Below are the code and all the weights of a small trained network. Each question names an input and a class and asks about switching units off, where a switched-off unit gives its printed mean instead of its output.

import numpy as np


def w(rows, s, z=0):
    codes = np.array(rows[::2]) - 128.0
    scale = np.full(codes.shape[1], s)
    scale[-1] = z or s
    return codes * scale


def norm(h):
    return h / np.sqrt((h * h).mean(-1, keepdims=True) + 1e-5)


def f(y):
    return y / 2 * (1 + np.tanh(0.7978845608 * (y + 0.044715 * y**3)))


def log_softmax(a):
    a = a - a.max(-1, keepdims=True)
    return a - np.log(np.exp(a).sum(-1, keepdims=True))


def net(x, mask):
    res = np.array(x, float).reshape(1, 8) / 4 @ E
    u = 0
    for l in range(2):
        y = f(norm(res) @ A[l][:, :-1].T + A[l][:, -1])
        res = res + np.where(mask[u : u + 5], y, B[l][:, -1]) @ B[l][:, :-1]
        u += 5
    return log_softmax(norm(res)[-1] @ U[:, :-1].T + U[:, -1])


A, B = {}, {}
E = w([
[128,127,126],'x0',
[234,59,126],'x1',
[129,129,130],'x2',
[128,124,126],'x3',
[119,254,240],'x4',
[28,25,199],'x5',
[126,126,127],'x6',
[128,126,129],'x7',
],0.0076)
A[0] = w([
[101,210,130,3],'L0N0',
[164,199,98,152],'L0N1',
[137,128,114,70],'L0N2',
[134,135,129,14],'L0N3',
[125,213,10,19],'L0N4',
],0.011,0.0057)
B[0] = w([
[147,225,113,142],'L0N0',
[212,103,110,251],'L0N1',
[149,47,142,88],'L0N2',
[208,98,254,69],'L0N3',
[61,152,90,192],'L0N4',
],0.0099,0.0028)
A[1] = w([
[107,75,255,41],'L1N0',
[130,131,232,72],'L1N1',
[1,119,22,8],'L1N2',
[17,72,159,203],'L1N3',
[199,200,51,2],'L1N4',
],0.013,0.0096)
B[1] = w([
[119,235,8,152],'L1N0',
[78,73,68,139],'L1N1',
[61,128,40,159],'L1N2',
[145,109,168,254],'L1N3',
[79,103,168,151],'L1N4',
],0.018,0.0092)
U = w([
[92,168,34,254],'0',
[38,46,131,78],'1',
[135,251,154,65],'2',
[46,168,207,106],'3',
[206,83,58,81],'4',
[150,21,184,97],'5',
[231,171,197,99],'6',
],0.027,0.0059)

Each question gives the input, the list of numbers given to net, and the class t.
The units are the neurons (one row each of A and B). Each row of codes is followed by its name. A weight is (code - 128) times the scale printed after its matrix; where a second scale follows, it is the last column's (A, B and U).
mask holds one flag per neuron, layer by layer. A switched-off neuron (its flag False) gives its mean, the last column of its row in B, instead of its output. The means were averaged over made-up inputs and are rounded, as every weight is.
A unit's drop is (log p(t) with every unit on - log p(t) with that unit switched off) / (log p(t) with every unit on - log p(t) with every unit switched off).
The circuit of an input: a set's keep is (log p(t) with only the set's units on - log p(t) with every unit switched off) / (log p(t) with every unit on - log p(t) with every unit switched off). Starting from all 10 units, units are removed one at a time, each time the one whose removal leaves the highest keep (on an exact tie, the one counted first), for as long as the keep stays at least 0.8.
units of the circuit, in order: the units of the circuit, biggest drop first
most important unit: the unit with the biggest drop
k most important neurons: the k neurons with the biggest drops, biggest first
k most important neurons of layer l: the k neurons of layer l with the biggest drops, biggest first
drop when u is switched off: that unit's drop, to one decimal
input [-2,4,2,-6,7,1,3,2], class 0: most important unit => L1N3
input [1,-1,3,7,1,4,8,4], class 3: units of the circuit, in order => [L1N3, L1N0]
input [-7,8,-5,2,4,2,-7,0], class 0: units of the circuit, in order => [L1N0, L0N1]
input [6,1,1,1,7,2,7,2], class 0: units of the circuit, in order => [L1N1, L1N0]
input [8,1,-8,-4,0,4,7,3], class 5: 2 most important neurons => [L1N3, L0N4]
input [1,2,-3,4,3,-5,6,7], class 6: 3 most important neurons of layer 1 => [L1N0, L1N2, L1N4]
input [6,3,-8,-6,7,-2,-3,5], class 6: 2 most important neurons of layer 1 => [L1N0, L1N2]
input [4,3,-1,-1,-6,3,8,8], class 5: units of the circuit, in order => [L1N0, L1N2]
input [-5,1,-6,-8,5,-2,-2,6], class 6: 2 most important neurons => [L1N0, L0N1]
input [-2,3,3,8,5,8,2,-2], class 0: 2 most important neurons => [L1N0, L1N1]
input [-6,2,-1,6,1,2,0,1], class 0: 3 most important neurons => [L1N0, L0N4, L1N1]
input [3,1,6,5,1,3,-5,-6], class 0: 2 most important neurons => [L1N0, L0N4]
input [2,3,-3,-2,8,7,1,4], class 0: 2 most important neurons => [L1N0, L1N1]
input [-2,1,-8,0,4,-2,-6,-2], class 6: 4 most important neurons => [L0N1, L1N0, L1N2, L0N4]
input [-6,3,2,3,7,7,5,-7], class 0: drop when L1N1 is switched off => 0.3
input [5,1,0,1,-7,4,5,-4], class 5: drop when L1N1 is switched off => 0.1
input [-1,2,-4,5,6,8,-8,-1], class 0: drop when L1N0 is switched off => 1.1
